Each row is followed by its group and then its class within the group.
[-0.47  0.28 -0.33  0.49  1.05 -0.63  0.45  2.38 -0.26  0.52 -0.55 -0.27
 -1.88 -1.74  0.60 -0.88 -0.79  1.17  0.32 -0.50 -0.30  2.58  0.31  1.76
  1.76  1.13 -1.30  2.54 -0.66  1.28 -1.70  3.76 -0.60  0.56 -1.08  0.62
 -0.48  0.97  0.07 -3.05  0.28  0.94  0.40] -> H:<22>
[-0.04 -0.21  0.29 -0.12 -2.37 -0.25 -1.67  1.11  0.38 -0.69 -0.14  5.64
 -0.84  0.66  3.94  0.99 -0.76  0.49  1.33  0.13  0.25  4.18 -1.43 -0.14
  0.64 -0.75 -1.93  1.72  2.44  0.15 -0.56  6.45 -0.15 -1.44 -1.39  1.33
 -0.17 -1.76  0.49  0.75 -2.50  1.00  1.50] -> U:<24>
[-0.55  0.42  1.01  0.19  0.92  0.19 -0.11  1.76 -0.46  1.50 -1.54  1.25
 -0.15  0.59 -0.83 -1.10 -1.78 -2.50  0.41  0.77  1.07  3.74  0.54  0.98
  1.81  0.06 -0.75  1.00 -0.74  2.12  1.28  5.41 -0.12 -0.70  0.59  0.37
  0.29  0.78  0.18  2.92 -3.01  0.60 -0.80] -> U:<16>
[-0.89  0.89  0.43  0.39  0.75 -1.35  0.36  2.92 -0.14 -0.89 -0.61 -1.00
 -0.27 -0.77  0.77 -0.64 -0.50  0.06 -1.64 -1.26 -0.58  3.65  0.45  2.47
  4.08  0.87 -2.08  0.04 -0.21 -1.81 -0.88  0.08 -1.04  1.80 -1.50  1.21
  1.06 -0.10 -0.46 -3.41 -2.87  2.25 -1.00] -> H:<22>
[-0.27  2.34  0.67 -0.31  3.43 -3.21 -1.92  1.72  0.19 -0.75 -1.12  5.62
 -0.50  1.06  2.99 -1.87 -0.97 -1.65 -0.69 -0.91  0.62  4.65 -0.47  0.02
  2.40  0.84 -2.65  1.01  0.90 -1.57 -0.19  5.88 -1.02 -0.63 -0.75 -0.32
 -1.24  0.87  1.62  1.43 -3.55  0.80 -0.86] -> U:<16>
[ 0.53 -0.54 -0.24  0.00  0.40 -1.37 -0.06  0.43  0.45  0.87 -1.49  1.85
 -0.04  1.23  3.83 -1.14 -1.74 -1.71  0.72  1.91 -0.08  6.74  0.53 -0.86
  2.78  0.05 -2.08  0.97  0.03 -0.43 -0.08  6.21 -0.25 -0.34  0.86 -0.06
  0.38 -0.39 -1.35 -0.44 -2.85  0.43 -3.70] -> U:<16>
[-1.13 -0.78  0.64 -0.64  1.62 -2.04 -1.06 -0.35 -0.05  0.25 -1.44  2.99
  0.16  0.43  2.70  0.20 -0.01  0.88  0.79  1.31  1.58  0.96 -1.85 -1.92
  0.96 -1.43  0.32  1.99  0.14 -7.18  0.57  1.85 -0.04 -2.11 -0.85  0.36
 -0.87 -0.89 -0.04  2.24 -1.95  1.48  2.87] -> U:<24>
[ 0.49  2.37 -0.63 -0.04  0.26  0.21  2.15  3.31  0.77  0.27 -1.84 -0.79
 -2.55 -0.43  1.25 -1.15  0.09 -1.46 -0.03 -0.60 -0.05  5.10  0.45  1.56
  3.01  0.67 -2.71 -1.08 -0.56  1.33 -0.16  0.99 -0.96  2.89 -1.04  0.55
  0.49  0.89  0.04 -2.01 -1.93  0.92 -5.25] -> H:<26>
[ 0.70 -1.17 -0.86  0.11  2.10 -2.29 -0.28  1.98 -0.37  0.06 -0.18  1.20
 -1.23 -0.88  0.67 -0.70 -0.08  0.95  0.08 -1.62  0.19  1.42  0.43  1.46
  0.97 -0.55 -1.09  0.76 -0.67  0.94 -0.43  1.21 -0.93 -0.19 -0.72  1.39
 -0.56 -0.60 -0.54 -2.59 -3.78  2.25 -0.40] -> H:<22>
[-0.11  0.38  0.23  0.22  1.45 -0.65 -0.05  1.32  0.32 -0.30 -2.07  3.55
  0.42  0.47  5.22 -0.98 -1.69 -0.29  0.03 -0.99 -0.06  7.00 -2.79  2.01
  2.92  0.29 -1.48  2.14 -1.30 -1.11 -0.51  7.18 -0.63 -2.70 -1.54  1.12
  0.51 -1.97  0.08  0.22 -3.52 -0.03 -0.30] -> U:<24>
[ 0.05  0.29  0.69  0.60  0.66 -1.01  0.11  2.86  0.48  0.76 -0.62  1.75
  0.38 -0.60  2.38 -2.00 -3.40 -1.61 -1.08 -0.25 -0.29  5.35  0.97  0.92
  2.92 -0.23 -0.64  0.06 -0.62 -0.97 -0.09  1.97 -0.10  0.49  0.33  0.20
  0.62  2.14 -0.07  0.40 -3.45  0.19 -1.21] -> U:<16>
[ 0.88  0.01 -0.79 -0.26  0.18 -1.57  0.48  2.88 -0.14 -0.38 -0.20 -0.44
 -5.77 -0.48 -0.54  0.08  0.25  0.56  0.24 -1.32 -1.30  1.57  1.36  0.48
  2.64  0.70 -1.34  2.19  0.00  1.31  0.17 -2.69  0.70  1.23 -0.32  1.75
  0.16 -0.90  0.36 -2.44  0.82  0.00  0.43] -> H:<22>
[-0.28 -0.41  0.20  0.73  2.09 -1.17 -0.32  2.08  0.89 -0.85 -1.80  4.00
 -1.63 -2.38  2.87 -1.36 -0.98 -0.75 -0.18 -1.60  0.06  7.18 -1.99  1.18
  2.33 -0.82 -3.50  2.39 -1.59 -0.22 -0.70  7.18 -0.74 -1.82 -2.36  0.53
 -0.85 -0.64  0.06  0.01 -5.27  2.65  1.22] -> U:<24>
[ 0.34  1.96 -0.16  0.94  0.42 -0.38  0.31  1.66 -1.95 -1.42  0.37  0.62
 -0.52 -0.31  0.00 -1.53  0.94  0.19  2.10 -1.48  0.34  2.68  1.04  1.31
  2.16  0.07 -2.57  0.43 -0.26 -1.96 -1.31  1.55 -1.77  1.88 -1.79  0.49
  0.00 -0.66 -0.42 -2.98 -1.44  0.44 -4.83] -> H:<26>
[ 0.59 -0.17 -0.18 -0.70  0.53  0.01 -0.07 -0.44  0.25  1.36 -0.70  2.16
  0.59 -0.18  2.92 -1.61 -0.16 -1.21  1.39  0.07  1.28  6.02 -1.53 -0.08
  0.77 -0.28 -3.50  1.25  0.30  2.92  0.43  5.75 -0.39 -1.71 -0.46 -0.56
 -0.93  0.50  0.00  2.42 -2.44 -0.32 -2.70] -> U:<24>
[-0.54  0.73 -0.51  0.00  0.89 -1.39 -0.36  3.53 -0.55  0.31 -0.62  0.68
 -2.72 -1.90  2.36 -0.94 -0.26 -0.69  0.96 -1.19  1.03  5.80  0.22  0.65
  3.72  0.63 -3.58  0.11  0.00 -0.87 -0.41  3.85 -0.10  1.94 -2.98  0.14
  0.31 -0.56  0.16 -3.42 -2.05  0.47 -5.32] -> H:<26>
[-0.44  0.33  0.15 -0.88  1.89  0.37  0.70  1.97 -1.71 -0.91 -0.48  1.11
  0.56 -0.14  2.48  0.17 -1.07 -1.08  1.45 -0.48 -0.78  0.99  0.04 -1.26
  0.61  0.00 -0.60 -0.89 -0.91 -0.82 -0.19  2.14 -0.54 -0.30  0.67 -0.86
  1.14  0.82  0.96 -1.12 -1.68  1.24 -2.79] -> U:<16>

Each row is followed by its group and then its class within the group.
[ 0.27  0.58  0.72 -4.20  0.78 -1.35  3.31  0.56 -0.23 -0.33  0.00 -1.34
 -1.47 -2.93  1.80 -3.32 -0.21  0.12  0.64  0.68 -0.13  1.54 -0.87  0.58
  0.19  0.80  3.39 -3.74 -0.65 -2.25 -0.22  0.36  1.76  0.45 -1.10  0.60
 -0.73  0.68  2.49  0.09  0.37  0.62 -1.44] -> D:[75]
[-1.59  0.23  0.03 -4.42  2.08  0.37  1.01  2.08  0.22  0.69  0.02 -0.35
  0.76 -2.33  0.98 -3.67 -0.27  1.89  0.41  2.67  0.17  0.83 -2.08  0.28
 -2.66 -0.17  1.18 -2.14 -0.71 -0.45  0.36  0.20  2.00 -2.82  1.04  1.61
 -0.62  0.73  2.04 -1.68  0.96 -1.23 -2.28] -> D:[75]
[ 2.62  0.94  0.83 -2.10  0.21 -1.72  1.42 -1.13 -1.36 -0.72 -0.10 -0.67
 -3.61 -2.94 -0.27 -0.85 -1.08 -0.90  0.30 -1.51 -0.89  1.09 -0.54 -1.90
  1.86  0.09  3.87 -1.91 -0.37 -2.52 -0.97  0.09 -0.81  1.73 -2.95 -1.93
 -0.37  0.75 -0.28  0.57 -1.22  0.19  1.24] -> D:[73]
[ 1.24 -0.40  1.62 -1.15  0.06 -1.50  4.32  0.40  0.33 -0.46 -0.62 -3.61
 -1.56 -1.64  2.57  1.76  0.42 -0.95  0.12 -3.22  0.94  1.29  0.88 -0.37
 -0.93  1.14  1.04 -2.76  0.31 -2.99 -2.51 -0.13  1.69  3.79 -0.46  0.04
  1.15  0.17  4.26  1.54  2.48  2.22  0.15] -> N:[72]
[-0.94  0.52  1.72 -6.42  4.22 -1.37  4.43  1.75  0.82  0.73  0.41 -5.10
 -0.99 -5.66  3.23 -4.47 -0.47  2.77  0.23  3.06  1.79  4.02 -0.44  0.59
 -3.10  0.08  3.27 -5.09 -0.11 -4.62 -1.34 -0.29  4.25 -1.55  1.26  1.69
 -0.35  1.66  6.42 -1.28  3.80  1.33 -2.57] -> D:[73]
[ 1.07  0.69  0.54 -1.67 -0.36 -0.98  2.16 -0.72 -0.72 -0.01 -0.06 -0.22
 -1.79 -2.38  1.59 -1.97 -0.25 -0.05  0.85 -1.41 -0.57  0.86 -0.53 -1.18
  0.35  1.00  3.04 -2.47 -0.06 -1.42 -0.31  0.27 -0.11  1.03 -1.88  0.01
 -0.44  0.27  0.61  1.73 -0.25  0.05 -0.52] -> D:[75]
[-0.96 -0.07 -0.13 -2.67  2.38  0.59 -0.56  0.06 -0.40 -0.06  1.16 -2.37
  0.41 -2.30 -1.00 -0.41 -0.90  0.14 -1.34  3.36  0.25  0.91  0.04  1.26
 -2.56 -1.53  0.09  4.02 -0.35 -1.12 -1.89  0.12  0.60 -1.19  1.18  0.11
  0.13  0.61  1.84 -2.36  0.13  2.08  2.78] -> N:[77]
[ 0.20  1.18  0.46 -4.64  1.56 -1.61  2.85  0.22  0.24 -0.41  0.31  0.00
 -0.67 -2.87  1.11 -2.57 -0.68 -0.24  0.96  1.02  0.58  1.45 -0.24 -0.30
 -0.94  0.94  2.80 -4.19 -0.05 -2.23 -0.45 -0.07  0.94 -0.50 -0.67  0.77
 -0.91  0.73  2.07  0.11  0.43 -1.18 -0.87] -> D:[73]
[-0.12 -0.16  0.84 -0.19  0.43 -0.35  3.08  0.01  0.36 -0.41 -0.24 -1.53
 -0.61 -1.02  2.45  0.87  0.01 -0.85  0.17 -0.93  1.01  1.20  0.69  0.14
 -1.53  0.51  0.36 -2.11 -0.03 -1.87 -1.61 -0.23 -0.31  1.30  0.26  0.97
  0.51  0.50  3.12  1.33  1.13 -0.27  0.53] -> N:[77]
[ 3.85  0.91  0.04  1.22 -2.38 -1.48 -0.30 -2.08 -1.83 -1.73 -0.25  3.82
 -4.13 -1.66 -1.46  1.82 -1.94 -2.34  1.16 -3.81 -1.35 -0.01 -0.16 -2.64
  3.80  0.27  1.73 -0.31  0.33 -1.51 -0.78  0.58 -4.46  1.52 -4.68 -3.38
 -0.70 -0.02 -5.50  2.47 -5.13 -2.69  1.86] -> D:[73]
[ 0.71 -0.14  0.91 -0.92  1.01  0.11  1.89 -0.44  0.25 -1.06  0.73 -3.36
 -2.11 -2.13  0.61  2.30 -0.49 -0.59 -0.19  0.13  0.67  1.57  1.06 -0.57
  0.50 -0.28 -0.23  0.53  0.22 -2.47 -2.24  0.22 -0.03  2.40  0.44 -0.45
  0.16  0.42  2.65  0.32  0.39  0.59  2.09] -> N:[77]
[ 1.43  1.04  0.57 -2.53  0.30 -1.34  0.26 -0.74 -0.99 -0.04 -0.20 -0.91
 -2.69 -3.55  0.78 -1.67 -0.76  0.77 -0.28 -0.15 -0.30  1.71 -0.51 -0.68
  1.46 -0.10  3.12 -2.16 -0.26 -3.08 -0.12  0.44  0.66  1.10 -2.05 -1.16
 -1.13  0.77  0.16 -0.25 -0.86  0.78 -0.61] -> D:[75]
[ 0.76 -0.19  1.00  1.14  0.09  0.12  0.83 -0.65  0.06  0.62  0.22 -2.22
 -1.07 -0.41 -0.50  2.58 -0.26 -0.50 -0.69 -1.04  0.76  0.90  1.16 -0.01
  0.29 -0.34 -1.33  0.64  0.32 -1.50 -1.75  0.05 -0.26  1.71  0.69 -0.37
  0.67  0.03  1.48  0.66  0.20  0.67  1.51] -> N:[72]
[ 0.57 -0.06  0.57  2.84 -0.56 -0.08  0.24 -1.29  0.02 -1.08  0.04  0.15
 -1.48  1.08 -0.29  3.37 -0.21 -1.53  0.12 -2.86 -0.18 -0.14  1.13 -0.75
  0.89  0.25 -0.38  0.62  0.47  0.30 -0.89  0.19 -1.63  2.45 -1.87 -0.74
  0.26 -0.48 -0.71  1.94 -1.19  0.31  1.94] -> N:[77]
[ 0.11 -0.31  0.56  1.46 -0.83 -0.12  1.36 -0.29  0.37 -0.60 -0.41 -1.19
 -0.50  1.08  0.46  2.38  0.72 -0.88 -0.45 -1.89  0.43 -0.96  0.84  0.13
 -0.45  0.16 -1.15  0.57  0.36 -0.41 -1.27 -0.08 -0.07  1.71  0.51  0.58
  0.33 -0.47  0.34  1.49  1.24  0.66  0.18] -> N:[72]
[-1.30 -0.79  0.26 -1.42  0.76 -0.03  3.09  1.37  0.89  0.50 -0.29 -0.98
  0.96  0.76  1.96 -0.74  0.98  0.07  1.74  0.03  1.48 -0.05 -0.19  0.85
 -2.60  1.40 -0.88 -2.78  0.33 -0.22  0.17  0.17  1.53 -0.29  1.55  2.31
  0.29  0.70  3.67  0.88  3.02  0.72 -1.77] -> N:[77]
[-0.07 -0.32  0.43  0.19 -0.05  0.07  1.99  0.46  0.29 -0.02 -0.60 -0.45
  0.44  0.92  1.13  1.26  0.79 -0.56 -0.21 -1.26  0.24  0.05  0.47  0.36
 -1.48  0.73 -1.07 -1.49  0.37  0.08 -0.72 -0.08  0.46  0.96  0.93  1.20
  0.13 -0.44  2.20  1.41  1.70  0.08 -0.46] -> N:[72]
[-1.54  0.18  0.00 -3.87  0.46 -0.17  3.92  1.55  1.13 -0.11 -0.97  1.83
  1.38 -0.12  2.90 -3.04  0.53  0.21  1.11  0.37  0.82 -0.46 -1.05 -0.36
 -3.08  2.52  0.59 -5.76 -0.13 -0.35  0.89 -0.21  1.68 -1.57  1.36  2.20
 -0.74  0.08  2.84 -0.35  2.47 -1.15 -3.68] -> D:[73]
[ 0.27 -0.65  0.24  0.44 -0.02 -0.29  0.76 -0.21  0.00  0.40  0.20 -2.42
 -1.19 -0.27 -0.08  2.09  0.04 -0.58 -0.38 -1.21 -0.04  0.26  0.94  0.76
 -1.27  0.02 -0.61  3.40  0.32 -0.84 -2.51 -0.08 -0.24  0.70  0.85 -0.06
 -0.19 -0.21  0.63  0.09  0.37 -0.12  1.39] -> N:[72]
[-2.87 -0.25 -0.78 -1.12  1.23  1.11 -0.52  0.83  0.40  0.45  0.22  0.85
  3.45  1.14 -0.58 -0.83  0.14  0.55 -1.52  3.15  0.35 -0.74 -0.45  0.84
 -3.14 -0.30 -1.19  1.20 -0.81  1.95  0.36 -0.84  0.46 -2.79  3.16  2.19
 -1.05  0.11  1.25 -1.56  0.94 -1.89 -0.41] -> N:[77]
[ 0.14  0.74  0.14 -1.46  2.84  0.00  0.32 -0.26  0.23  0.14  0.96 -6.08
 -1.38 -2.68 -0.49  0.71 -1.72  1.09 -0.97  2.88  0.75  2.11  0.16  1.34
 -2.83 -0.98  0.03  3.36  0.56 -2.92 -3.41  0.27  1.30 -0.22  1.41 -0.31
  0.67  0.95  3.68 -1.94  0.45 -0.25  3.05] -> N:[72]
[ 0.19  0.19 -2.58 -0.75  0.37 -0.30  0.24  0.85 -0.17 -0.39 -0.80  1.79
 -0.32  1.01  0.72 -0.61  0.06 -0.03  0.70 -0.56 -0.40 -0.33 -0.56 -0.47
 -0.40  0.30  0.07 -1.63 -0.30  1.07  0.72 -0.09  0.37 -0.79  0.29  0.11
 -0.40  0.58 -0.56  0.80  0.02 -0.69 -1.86] -> D:[73]
[ 1.58  1.29  0.23 -4.10  1.82 -1.19  1.73 -0.55 -1.13 -1.20  0.81 -1.77
 -2.66 -5.02  0.24 -2.07 -2.08  0.09 -0.32  1.15 -0.86  2.23 -1.11 -0.96
 -0.29 -0.69  3.66 -0.27 -0.21 -3.21 -1.45  0.30 -0.74 -0.71 -1.85 -1.74
 -0.48  1.23  0.49 -1.63 -0.69 -1.24  1.57] -> D:[73]
[ 1.38  0.09  0.59  1.37 -0.13 -0.86  1.93 -0.68  0.38 -0.61  0.14 -0.21
 -0.86 -0.25  0.08  2.48 -0.55 -2.17 -0.05 -1.92 -0.19  0.47  0.44 -0.77
 -0.06  1.08  1.44 -0.65 -0.04 -1.13 -1.44 -0.12 -1.79  2.17 -0.67 -0.46
  0.34 -0.08  0.98  1.22 -0.73 -0.65  2.10] -> N:[77]
